Here is a tiny trained network, its code and every weight. The questions are about switching its units off for an input and a class, where a switched-off unit gives its printed mean instead of its output.

import numpy as np


def w(rows, s, z=0):
    codes = np.array(rows[::2]) - 128.0
    scale = np.full(codes.shape[1], s)
    scale[-1] = z or s
    return codes * scale


def norm(h):
    return h / np.sqrt((h * h).mean(-1, keepdims=True) + 1e-5)


def f(y):
    return np.maximum(y, 0)


def log_softmax(a):
    a = a - a.max(-1, keepdims=True)
    return a - np.log(np.exp(a).sum(-1, keepdims=True))


def net(x, mask):
    res = np.array(x, float).reshape(1, 6) / 4 @ E
    u = 0
    for l in range(4):
        y = f(norm(res) @ A[l][:, :-1].T + A[l][:, -1])
        res = res + np.where(mask[u : u + 6], y, B[l][:, -1]) @ B[l][:, :-1]
        u += 6
    return log_softmax(norm(res)[-1] @ U[:, :-1].T + U[:, -1])


A, B = {}, {}
E = w([
[70,55,78,169,51,26,158,169],'x0',
[115,135,125,117,126,136,141,140],'x1',
[68,141,139,52,131,107,207,1],'x2',
[132,126,133,132,132,124,125,126],'x3',
[62,250,48,106,227,75,68,119],'x4',
[127,129,128,128,128,128,127,129],'x5',
],0.0069)
A[0] = w([
[70,214,41,227,231,103,147,114,139],'L0N0',
[103,93,137,89,47,22,186,1,56],'L0N1',
[130,89,177,190,77,177,179,84,99],'L0N2',
[59,64,62,205,90,91,72,180,3],'L0N3',
[198,107,120,64,169,187,161,48,42],'L0N4',
[61,214,139,83,235,180,19,120,100],'L0N5',
],0.0057,0.0035)
B[0] = w([
[123,165,63,112,148,83,88,115,246],'L0N0',
[121,173,140,153,64,141,245,143,228],'L0N1',
[134,130,131,81,167,103,133,171,195],'L0N2',
[122,106,129,84,171,103,113,178,197],'L0N3',
[135,173,142,111,126,172,168,95,184],'L0N4',
[191,103,150,105,99,109,105,158,255],'L0N5',
],0.011,0.0057)
A[1] = w([
[60,163,123,236,161,79,124,120,130],'L1N0',
[121,133,130,19,111,70,192,3,54],'L1N1',
[94,14,87,122,144,110,60,147,102],'L1N2',
[196,117,179,251,125,148,131,165,56],'L1N3',
[164,92,93,76,83,99,178,175,250],'L1N4',
[107,2,205,236,65,233,206,72,17],'L1N5',
],0.0065,0.0023)
B[1] = w([
[150,93,3,146,45,72,103,154,155],'L1N0',
[143,32,119,42,109,99,28,42,228],'L1N1',
[53,109,221,126,165,109,177,181,181],'L1N2',
[47,95,141,121,117,195,139,109,174],'L1N3',
[165,18,190,188,144,150,95,132,253],'L1N4',
[114,238,72,56,239,80,185,203,203],'L1N5',
],0.0074,0.006)
A[2] = w([
[115,249,47,131,144,65,94,124,50],'L2N0',
[183,189,150,119,193,205,114,96,125],'L2N1',
[169,143,145,117,161,158,145,187,206],'L2N2',
[153,119,164,132,140,238,150,76,95],'L2N3',
[136,130,149,131,155,96,179,113,4],'L2N4',
[63,125,91,122,74,128,106,64,24],'L2N5',
],0.011,0.0037)
B[2] = w([
[115,78,230,164,95,161,182,142,250],'L2N0',
[81,97,130,119,90,18,209,200,240],'L2N1',
[98,152,88,199,63,119,2,52,254],'L2N2',
[53,123,151,166,199,233,52,175,209],'L2N3',
[137,165,154,124,132,137,196,67,154],'L2N4',
[165,70,102,166,105,55,33,112,155],'L2N5',
],0.0079,0.0067)
A[3] = w([
[133,163,165,48,209,147,90,80,125],'L3N0',
[147,119,55,144,111,50,134,134,72],'L3N1',
[122,141,159,145,180,244,123,73,212],'L3N2',
[199,227,137,101,130,119,49,71,133],'L3N3',
[144,163,93,121,149,138,70,203,204],'L3N4',
[144,116,91,165,165,225,111,101,5],'L3N5',
],0.011,0.0023)
B[3] = w([
[168,65,163,91,61,194,108,116,208],'L3N0',
[104,198,121,73,172,153,88,101,228],'L3N1',
[127,248,167,102,137,102,55,116,205],'L3N2',
[155,86,69,180,105,180,155,102,201],'L3N3',
[154,144,104,154,163,130,223,98,254],'L3N4',
[96,194,103,108,158,227,121,192,149],'L3N5',
],0.014,0.0061)
U = w([
[99,217,161,178,193,197,78,180,86],'0',
[223,149,78,227,152,137,149,80,255],'1',
[97,14,174,209,112,102,110,190,121],'2',
[104,163,70,144,253,36,123,184,63],'3',
[140,187,224,41,98,174,97,73,132],'4',
[203,9,92,64,89,178,108,43,61],'5',
[105,94,158,78,93,74,238,109,226],'6',
[91,140,76,43,127,21,67,40,41],'7',
],0.018,0.0023)

Each question gives the input, the list of numbers given to net, and the class t.
The units are the neurons (one row each of A and B). Each row of codes is followed by its name. A weight is (code - 128) times the scale printed after its matrix; where a second scale follows, it is the last column's (A, B and U).
mask holds one flag per neuron, layer by layer. A switched-off neuron (its flag False) gives its mean, the last column of its row in B, instead of its output. The means were averaged over made-up inputs and are rounded, as every weight is.
A unit's drop is (log p(t) with every unit on - log p(t) with that unit switched off) / (log p(t) with every unit on - log p(t) with every unit switched off).
The circuit of an input: a set's keep is (log p(t) with only the set's units on - log p(t) with every unit switched off) / (log p(t) with every unit on - log p(t) with every unit switched off). Starting from the 12 units with the biggest drops (on a tie, the unit counted first), units are removed one at a time, each time the one whose removal leaves the highest keep (on an exact tie, the one counted first), for as long as the keep stays at least 0.8.
units of the circuit, in order: the units of the circuit, biggest drop first
most important unit: the unit with the biggest drop
k most important neurons: the k neurons with the biggest drops, biggest first
k most important neurons of layer l: the k neurons of layer l with the biggest drops, biggest first
drop of u: that unit's drop, to one decimal
input [-8,6,-4,4,-5,-8], class 0: units of the circuit, in order => [L2N3]
input [0,8,7,5,-7,2], class 4: units of the circuit, in order => [L2N1 L3N2 L2N3]
input [0,-2,8,7,-5,-5], class 4: 2 most important neurons of layer 0 => [L0N4 L0N1]
input [0,0,0,0,-4,-2], class 0: 3 most important neurons => [L2N1 L1N4 L0N2]
input [6,-7,1,8,-6,-1], class 6: 3 most important neurons => [L0N1 L1N5 L2N3]
input [0,-7,-7,-3,-3,-8], class 0: 4 most important neurons => [L2N1 L1N3 L0N0 L0N5]
input [-6,3,-1,-8,8,7], class 1: 2 most important neurons => [L0N5 L1N1]
input [-2,1,1,2,7,6], class 5: 3 most important neurons => [L0N5 L0N0 L0N1]
input [0,-2,-6,4,1,5], class 1: 3 most important neurons => [L2N1 L3N4 L2N0]
input [0,5,-3,-6,4,5], class 1: 3 most important neurons => [L2N1 L0N5 L3N4]
input [-4,-1,-1,0,-5,-3], class 0: 2 most important neurons => [L2N3 L0N2]
input [-8,-4,8,-1,1,-8], class 5: 3 most important neurons => [L1N1 L3N0 L2N0]
input [-8,-7,0,-5,3,7], class 1: 2 most important neurons => [L0N5 L1N1]
input [0,5,-3,8,-5,3], class 0: most important unit => L2N1
input [0,0,0,8,-3,0], class 0: 3 most important neurons => [L2N1 L0N0 L0N2]
input [-5,4,-2,8,-3,-5], class 0: 2 most important neurons => [L2N3 L0N0]
input [-5,6,1,-7,1,-7], class 5: 2 most important neurons of layer 0 => [L0N4 L0N5]
input [3,3,0,3,1,-5], class 3: 2 most important neurons of layer 0 => [L0N3 L0N4]
input [1,3,-6,5,4,1], class 3: 4 most important neurons of layer 0 => [L0N0 L0N4 L0N1 L0N3]
input [-4,-1,-6,7,-8,3], class 0: most important unit => L1N3
input [-8,-5,-1,5,5,1], class 1: drop of L2N1 => 0.2
input [-2,-5,1,6,6,7], class 5: drop of L2N3 => 0.0
input [1,-6,-5,0,2,-7], class 3: drop of L0N5 => 0.2
